Below are the code and all the weights of a small trained network. Each question names an input and a target symbol and asks about switching units off, where a switched-off unit gives its printed mean instead of its output.

import numpy as np


def w(rows, s, z=0):
    codes = np.array(rows[::2]) - 128.0
    scale = np.full(codes.shape[1], s)
    scale[-1] = z or s
    return codes * scale


def norm(h):
    return h / np.sqrt((h * h).mean(-1, keepdims=True) + 1e-5)


def softmax(a):
    e = np.exp(a - a.max(-1, keepdims=True))
    return e / e.sum(-1, keepdims=True)


def log_softmax(a):
    a = a - a.max(-1, keepdims=True)
    return a - np.log(np.exp(a).sum(-1, keepdims=True))


def net(x, mask):
    ids = ['αβδεζηθμξπτφψω'.index(c) for c in x.split()]
    T = len(ids)
    res = E[ids] + P[:T]
    u = 0
    for l in range(3):
        r = norm(res)
        for j in range(2):
            rows = slice(2 * j, 2 * j + 2)
            q, k, v = (r @ M[l][rows].T for M in (Q, K, V))
            z = softmax(np.where(np.tri(T) > 0, q @ k.T / 2**0.5, -1e9)) @ v
            o = O[l][rows]
            res = res + np.where(mask[u + j], z, o[:, -1]) @ o[:, :-1]
        u += 2
    return log_softmax(norm(res)[-1] @ U[:, :-1].T + U[:, -1])


Q, K, V, O = {}, {}, {}, {}
E = w([
[120,153,116,124,125],'α',
[122,148,129,102,133],'β',
[145,168,93,26,83],'δ',
[129,133,136,104,128],'ε',
[122,140,145,94,138],'ζ',
[118,140,167,148,46],'η',
[121,154,113,118,123],'θ',
[128,145,123,115,128],'μ',
[111,127,154,202,180],'ξ',
[125,137,136,95,136],'π',
[3,49,43,108,21],'τ',
[154,215,99,125,181],'φ',
[119,153,103,132,121],'ψ',
[120,152,113,120,131],'ω',
],0.0044)
P = w([
[147,68,171,148,129],'0',
[43,112,102,157,116],'1',
[36,103,106,144,108],'2',
[25,97,111,134,107],'3',
[14,97,106,133,106],'4',
[6,96,107,131,104],'5',
],0.0018)
Q[0] = w([
[157,44,203,73,227],'L0H0',
[68,135,143,28,149],'L0H0',
[3,235,114,54,163],'L0H1',
[11,94,73,29,123],'L0H1',
],0.0051)
K[0] = w([
[49,188,109,136,185],'L0H0',
[171,117,144,102,234],'L0H0',
[245,143,168,106,104],'L0H1',
[254,110,210,184,120],'L0H1',
],0.0055)
V[0] = w([
[191,108,132,117,10],'L0H0',
[145,58,172,160,170],'L0H0',
[252,96,88,159,122],'L0H1',
[145,116,63,55,143],'L0H1',
],0.0022)
O[0] = w([
[89,101,167,93,222,102],'L0H0',
[150,138,111,2,107,99],'L0H0',
[73,85,117,204,27,2],'L0H1',
[111,18,106,119,159,24],'L0H1',
],0.0021,0.00092)
Q[1] = w([
[116,211,89,141,80],'L1H0',
[197,162,2,200,84],'L1H0',
[81,233,45,103,54],'L1H1',
[69,159,168,73,219],'L1H1',
],0.0053)
K[1] = w([
[93,132,91,183,82],'L1H0',
[44,195,23,236,248],'L1H0',
[196,108,121,128,93],'L1H1',
[209,118,213,164,253],'L1H1',
],0.0053)
V[1] = w([
[130,206,98,137,228],'L1H0',
[184,102,218,59,99],'L1H0',
[5,131,156,112,236],'L1H1',
[85,164,71,82,20],'L1H1',
],0.0022)
O[1] = w([
[154,183,237,93,116,133],'L1H0',
[112,182,72,184,106,101],'L1H0',
[100,159,131,251,157,253],'L1H1',
[94,142,165,15,160,196],'L1H1',
],0.0025,0.0016)
Q[2] = w([
[142,54,196,157,9],'L2H0',
[3,221,117,163,25],'L2H0',
[7,69,99,75,148],'L2H1',
[217,155,25,177,114],'L2H1',
],0.0053)
K[2] = w([
[26,68,157,163,3],'L2H0',
[240,34,216,138,112],'L2H0',
[241,111,113,79,76],'L2H1',
[2,177,96,88,158],'L2H1',
],0.0046)
V[2] = w([
[209,73,205,153,96],'L2H0',
[157,116,163,119,237],'L2H0',
[132,235,126,140,75],'L2H1',
[3,164,136,111,96],'L2H1',
],0.0037)
O[2] = w([
[23,80,232,90,134,44],'L2H0',
[155,54,98,55,245,117],'L2H0',
[165,6,120,158,84,193],'L2H1',
[255,85,217,116,176,252],'L2H1',
],0.0028,0.0027)
U = w([
[100,161,60,183,150,104],'α',
[215,211,118,125,206,174],'β',
[92,77,198,79,119,102],'δ',
[230,85,197,115,99,196],'ε',
[114,37,128,68,218,136],'ζ',
[73,217,114,135,91,138],'η',
[116,163,221,166,36,162],'θ',
[194,188,78,193,50,68],'μ',
[69,168,76,81,184,96],'ξ',
[111,104,179,241,183,169],'π',
[203,46,47,161,132,6],'τ',
[83,189,216,84,178,141],'φ',
[166,169,102,11,74,164],'ψ',
[62,48,73,129,60,116],'ω',
],0.011,0.0019)

Each question gives the input, a string of symbols that net reads in full, and the target symbol t.
The units are the heads (2 rows each of Q, K, V and O). Each row of codes is followed by its name. A weight is (code - 128) times the scale printed after its matrix; where a second scale follows, it is the last column's (O and U).
mask holds one flag per head, layer by layer. A switched-off head (its flag False) gives its mean, the last column of its rows in O, instead of its output. The means were averaged over made-up inputs and are rounded, as every weight is.
A unit's drop is (log p(t) with every unit on - log p(t) with that unit switched off) / (log p(t) with every unit on - log p(t) with every unit switched off).
The circuit of an input: a set's keep is (log p(t) with only the set's units on - log p(t) with every unit switched off) / (log p(t) with every unit on - log p(t) with every unit switched off). Starting from all 6 units, units are removed one at a time, each time the one whose removal leaves the highest keep (on an exact tie, the one counted first), for as long as the keep stays at least 0.8.
circuit, biggest first: the units of the circuit, biggest drop first
most important unit: the unit with the biggest drop
heads that matter: for each layer, one digit per head in row order, 1 if its drop is at least 0.15 and else 0, layers parted by /
input ζ τ α, target ζ: circuit, biggest first -> L2H0
input δ δ α η θ β, target α: heads that matter -> 11 / 10 / 10
input τ τ δ δ α, target β: heads that matter -> 10 / 01 / 11
input β ζ α π, target τ: circuit, biggest first -> L1H0; L2H1; L1H1
input η ζ π, target θ: heads that matter -> 00 / 10 / 10
input ζ β ε, target ζ: heads that matter -> 11 / 11 / 10
input φ ξ α, target ω: circuit, biggest first -> L2H1; L1H0; L0H1
input η θ φ θ θ, target θ: heads that matter -> 00 / 00 / 10
input α τ φ ω, target ε: heads that matter -> 01 / 10 / 01
input δ β ε ω ζ ζ, target α: heads that matter -> 01 / 10 / 10
input π ω α ζ δ π, target ξ: heads that matter -> 11 / 11 / 11
input α τ β η ψ, target ε: circuit, biggest first -> L2H1; L0H1
input μ η ξ ζ θ θ, target μ: heads that matter -> 11 / 10 / 11
input ξ ζ α α α, target δ: most important unit -> L2H0
input τ τ π, target β: heads that matter -> 00 / 00 / 11
input α η φ π, target ε: heads that matter -> 11 / 00 / 01
input θ η τ φ θ, target π: heads that matter -> 10 / 01 / 00
input μ α μ, target μ: circuit, biggest first -> L1H0; L2H0; L0H1
input μ π π, target μ: heads that matter -> 01 / 10 / 10
input β α φ μ θ, target τ: circuit, biggest first -> L1H0; L2H1; L2H0
input ζ α δ α α ζ, target ζ: most important unit -> L1H0
input θ δ β η π, target π: circuit, biggest first -> L0H0; L1H1
input ψ ε μ ε, target φ: heads that matter -> 11 / 11 / 01
input θ τ ζ δ α ψ, target π: circuit, biggest first -> L0H0; L2H1
input μ ζ ξ β, target μ: circuit, biggest first -> L1H0; L0H1; L2H0
input μ α ψ β, target μ: circuit, biggest first -> L1H0; L2H0
input β ε ω φ α α, target τ: most important unit -> L1H0
input θ ψ ξ α μ, target π: heads that matter -> 10 / 01 / 00
input δ τ π, target α: circuit, biggest first -> L1H0; L2H0; L0H1; L2H1
input ψ π π ε, target φ: circuit, biggest first -> L1H0; L2H1; L1H1; L0H1
